Here is a tiny trained network, its code and every weight. The questions are about switching its units off for an input and a target symbol, where a switched-off unit gives its printed mean instead of its output.

import numpy as np


def w(rows, s, z=0):
    codes = np.array(rows[::2]) - 128.0
    scale = np.full(codes.shape[1], s)
    scale[-1] = z or s
    return codes * scale


def norm(h):
    return h / np.sqrt((h * h).mean(-1, keepdims=True) + 1e-5)


def f(y):
    return y / 2 * (1 + np.tanh(0.7978845608 * (y + 0.044715 * y**3)))


def softmax(a):
    e = np.exp(a - a.max(-1, keepdims=True))
    return e / e.sum(-1, keepdims=True)


def log_softmax(a):
    a = a - a.max(-1, keepdims=True)
    return a - np.log(np.exp(a).sum(-1, keepdims=True))


def net(x, mask):
    ids = ['αβγδεζθλμξπστφψω'.index(c) for c in x.split()]
    T = len(ids)
    res = E[ids] + P[:T]
    u = 0
    for l in range(2):
        q, k, v = (norm(res) @ M[l].T for M in (Q, K, V))
        z = softmax(np.where(np.tri(T) > 0, q @ k.T / 4**0.5, -1e9)) @ v
        res = res + np.where(mask[u], z, O[l][:, -1]) @ O[l][:, :-1]
        u += 1
        y = f(norm(res) @ A[l][:, :-1].T + A[l][:, -1])
        res = res + np.where(mask[u : u + 4], y, B[l][:, -1]) @ B[l][:, :-1]
        u += 4
    return log_softmax(norm(res)[-1] @ U[:, :-1].T + U[:, -1])


Q, K, V, O, A, B = {}, {}, {}, {}, {}, {}
E = w([
[36,125,89,120,107,182,74,99,93,55],'α',
[159,104,70,111,150,220,128,100,105,192],'β',
[104,128,193,163,168,62,97,138,70,179],'γ',
[106,61,85,99,130,25,98,101,185,146],'δ',
[62,168,223,91,163,200,187,53,105,110],'ε',
[92,249,48,110,81,116,97,114,123,150],'ζ',
[128,99,179,130,183,74,141,121,85,212],'θ',
[140,188,210,155,149,36,120,137,84,151],'λ',
[173,109,83,188,75,148,223,145,98,106],'μ',
[195,121,109,71,175,150,105,169,135,69],'ξ',
[168,112,171,157,65,216,50,123,167,160],'π',
[212,151,128,131,125,114,115,124,169,210],'σ',
[84,53,184,114,153,99,88,128,83,192],'τ',
[122,164,18,113,147,81,160,114,71,144],'φ',
[126,127,37,167,90,96,47,131,155,166],'ψ',
[114,84,153,36,29,112,155,125,164,145],'ω',
],0.018)
P = w([
[44,153,169,200,255,171,154,230,205,109],'0',
[90,129,118,87,107,137,145,223,105,145],'1',
[129,109,113,131,108,141,118,168,142,136],'2',
[138,120,102,140,91,130,103,140,113,120],'3',
[158,121,115,131,83,108,105,115,101,120],'4',
[170,117,115,132,76,100,103,86,89,116],'5',
[183,120,108,138,71,103,91,58,71,115],'6',
[199,112,104,136,65,87,100,33,66,100],'7',
],0.01)
Q[0] = w([
[128,144,148,157,130,125,138,109,53,73],'0.h0',
[171,81,167,196,166,24,155,188,115,159],'0.h0',
[201,137,68,86,103,162,136,34,198,12],'0.h0',
[177,100,2,142,38,133,112,71,208,156],'0.h0',
],0.0072)
K[0] = w([
[105,145,159,100,135,153,117,59,142,120],'0.h0',
[93,173,107,101,140,150,81,165,164,172],'0.h0',
[166,106,113,138,55,92,104,1,80,128],'0.h0',
[221,112,131,102,99,80,85,63,87,85],'0.h0',
],0.009)
V[0] = w([
[142,103,104,133,148,172,115,239,115,2],'0.h0',
[116,145,64,48,132,35,226,122,167,141],'0.h0',
[241,125,175,68,149,133,136,144,199,191],'0.h0',
[130,127,72,116,169,72,45,170,156,111],'0.h0',
],0.0074)
O[0] = w([
[183,104,121,144,158,113,132,1,184,85,254],'0.h0',
[98,145,78,63,153,48,206,139,78,151,110],'0.h0',
[231,140,185,105,114,127,165,180,151,247,154],'0.h0',
[148,96,53,200,157,15,100,129,203,146,170],'0.h0',
],0.0096,0.0076)
A[0] = w([
[161,156,82,91,191,202,149,127,114,194,3],'0.n0',
[91,175,187,133,94,235,152,155,67,67,67],'0.n1',
[161,139,1,184,121,168,37,155,106,41,157],'0.n2',
[49,225,179,190,106,124,102,78,100,229,60],'0.n3',
],0.0056,0.0041)
B[0] = w([
[74,150,35,149,122,172,114,126,80,221,113],'0.n0',
[174,93,196,134,255,135,215,100,203,75,135],'0.n1',
[110,143,157,136,49,155,80,202,52,165,253],'0.n2',
[155,159,127,25,129,164,205,60,201,151,131],'0.n3',
],0.0082,0.0056)
Q[1] = w([
[29,216,172,151,134,61,79,63,116,192],'1.h0',
[166,179,10,88,73,134,135,174,181,55],'1.h0',
[126,100,148,37,131,89,75,135,118,165],'1.h0',
[155,161,118,109,215,121,43,130,142,111],'1.h0',
],0.014)
K[1] = w([
[3,131,98,165,204,121,146,254,174,85],'1.h0',
[196,52,42,81,29,45,87,36,22,124],'1.h0',
[207,152,60,124,135,67,171,172,148,221],'1.h0',
[171,90,136,214,117,45,47,129,216,161],'1.h0',
],0.01)
V[1] = w([
[101,103,163,241,49,93,239,96,146,149],'1.h0',
[179,249,194,137,135,61,113,171,111,52],'1.h0',
[84,65,180,35,45,98,100,154,197,90],'1.h0',
[96,255,72,140,78,178,169,116,243,127],'1.h0',
],0.01)
O[1] = w([
[30,110,162,191,47,89,195,137,125,166,185],'1.h0',
[151,135,133,82,92,115,150,188,206,9,245],'1.h0',
[180,80,189,87,59,67,95,70,80,113,50],'1.h0',
[123,130,68,117,36,148,121,89,161,178,56],'1.h0',
],0.015,0.0012)
A[1] = w([
[141,154,70,213,228,150,107,99,196,93,162],'1.n0',
[75,70,178,203,161,107,121,138,171,76,5],'1.n1',
[135,254,27,57,6,143,110,59,173,125,39],'1.n2',
[51,84,112,183,31,133,248,144,114,163,77],'1.n3',
],0.0099,0.011)
B[1] = w([
[153,133,123,61,96,155,117,154,66,102,254],'1.n0',
[189,205,154,148,75,122,103,151,55,115,133],'1.n1',
[118,254,190,123,156,73,68,41,136,169,167],'1.n2',
[240,165,122,182,168,136,157,88,86,58,235],'1.n3',
],0.015,0.0089)
U = w([
[52,93,132,136,119,166,37,35,77,15,20],'α',
[132,125,98,108,163,235,118,103,74,216,102],'β',
[145,215,208,139,59,124,98,237,72,77,29],'γ',
[90,48,115,140,237,7,139,113,177,129,200],'δ',
[44,91,188,74,172,183,177,81,187,98,253],'ε',
[117,254,138,113,124,95,88,65,167,132,150],'ζ',
[97,125,188,124,201,115,153,187,141,163,192],'θ',
[87,116,114,113,77,106,168,172,229,75,209],'λ',
[163,147,114,227,136,148,207,81,120,79,159],'μ',
[232,89,106,58,213,120,83,118,180,65,154],'ξ',
[173,84,237,192,86,204,62,126,208,156,116],'π',
[205,169,128,122,93,113,188,210,204,216,106],'σ',
[131,86,247,186,244,108,63,108,100,130,51],'τ',
[62,156,13,48,104,108,199,144,75,91,120],'φ',
[152,113,30,198,50,76,40,156,100,127,41],'ψ',
[140,89,179,49,29,100,184,95,51,164,100],'ω',
],0.0071,0.0047)

Each question gives the input, a string of symbols that net reads in full, and the target symbol t.
The units are the heads (4 rows each of Q, K, V and O) and the neurons (one row each of A and B). Each row of codes is followed by its name. A weight is (code - 128) times the scale printed after its matrix; where a second scale follows, it is the last column's (O, A, B and U).
mask holds one flag per unit, layer by layer, with each layer's heads first. A switched-off unit (its flag False) gives its mean, the last column of its rows in O or B, instead of its output. The means were averaged over made-up inputs and are rounded, as every weight is.
A unit's drop is (log p(t) with every unit on - log p(t) with that unit switched off) / (log p(t) with every unit on - log p(t) with every unit switched off).
The circuit of an input: a set's keep is (log p(t) with only the set's units on - log p(t) with every unit switched off) / (log p(t) with every unit on - log p(t) with every unit switched off). Starting from all 10 units, units are removed one at a time, each time the one whose removal leaves the highest keep (on an exact tie, the one counted first), for as long as the keep stays at least 0.8.
circuit, biggest first: the units of the circuit, biggest drop first
most important unit: the unit with the biggest drop
k most important neurons: the k neurons with the biggest drops, biggest first
k most important neurons of layer l: the k neurons of layer l with the biggest drops, biggest first
drop when u is switched off: that unit's drop, to one decimal
input ε μ ω ω ξ ξ ψ ξ, target ψ: circuit, biggest first => [0.h0; 1.n3; 1.h0]
input α δ τ, target α: most important unit => 0.h0
input ξ μ μ γ ζ μ ζ, target μ: circuit, biggest first => [1.h0; 1.n3]
input ζ ζ τ, target ζ: circuit, biggest first => [1.h0; 1.n2]
input γ ξ λ ξ μ ξ ξ θ, target γ: 3 most important neurons => [1.n1; 1.n3; 1.n0]
input ξ ξ ζ μ ξ, target ζ: circuit, biggest first => [0.h0; 1.h0; 1.n2]
input ζ ω ζ μ γ μ ψ ω, target ζ: circuit, biggest first => [0.h0; 1.n2; 1.h0; 0.n3]
input ψ ξ ξ β θ, target ψ: 2 most important neurons => [1.n0; 1.n3]
input ξ δ α γ β ξ ξ δ, target δ: circuit, biggest first => [0.h0; 1.n0; 1.n3]
input γ μ γ, target γ: circuit, biggest first => [1.n1; 1.h0; 0.h0]
input δ δ ξ φ ξ, target φ: circuit, biggest first => [0.h0; 1.n3]
input γ ω μ ξ γ, target γ: circuit, biggest first => [1.h0; 1.n1; 1.n3]
input δ ξ ω μ θ μ ξ, target ω: circuit, biggest first => [0.h0; 1.h0; 0.n2]
input ω ξ γ ω, target ξ: 2 most important neurons => [0.n0; 1.n0]
input ξ β ξ, target β: circuit, biggest first => [1.h0]
input μ ω α ξ μ, target ω: circuit, biggest first => [1.h0; 0.h0]
input γ μ ζ μ ξ μ τ, target γ: circuit, biggest first => [1.h0; 1.n1]
input γ ξ τ, target γ: circuit, biggest first => [1.n1; 1.h0]
input σ ω ξ θ, target σ: circuit, biggest first => [0.h0; 1.h0]
input ψ ζ γ, target ψ: most important unit => 0.h0
input φ ξ β σ α ψ τ, target φ: 2 most important neurons of layer 1 => [1.n0; 1.n3]
input ξ μ ζ β ω γ ξ, target μ: 2 most important neurons of layer 0 => [0.n2; 0.n1]
input φ ζ β, target β: drop when 1.h0 is switched off => 0.1
input ξ ξ ξ ξ τ, target ξ: drop when 1.h0 is switched off => 0.4
input ξ α ψ ξ ξ ζ μ ε, target ε: drop when 0.n1 is switched off => 0.3
input γ μ ξ μ, target ξ: drop when 1.h0 is switched off => 0.8
input μ α ξ ξ ψ μ ω μ, target ω: most important neuron of layer 1 => [1.n3]
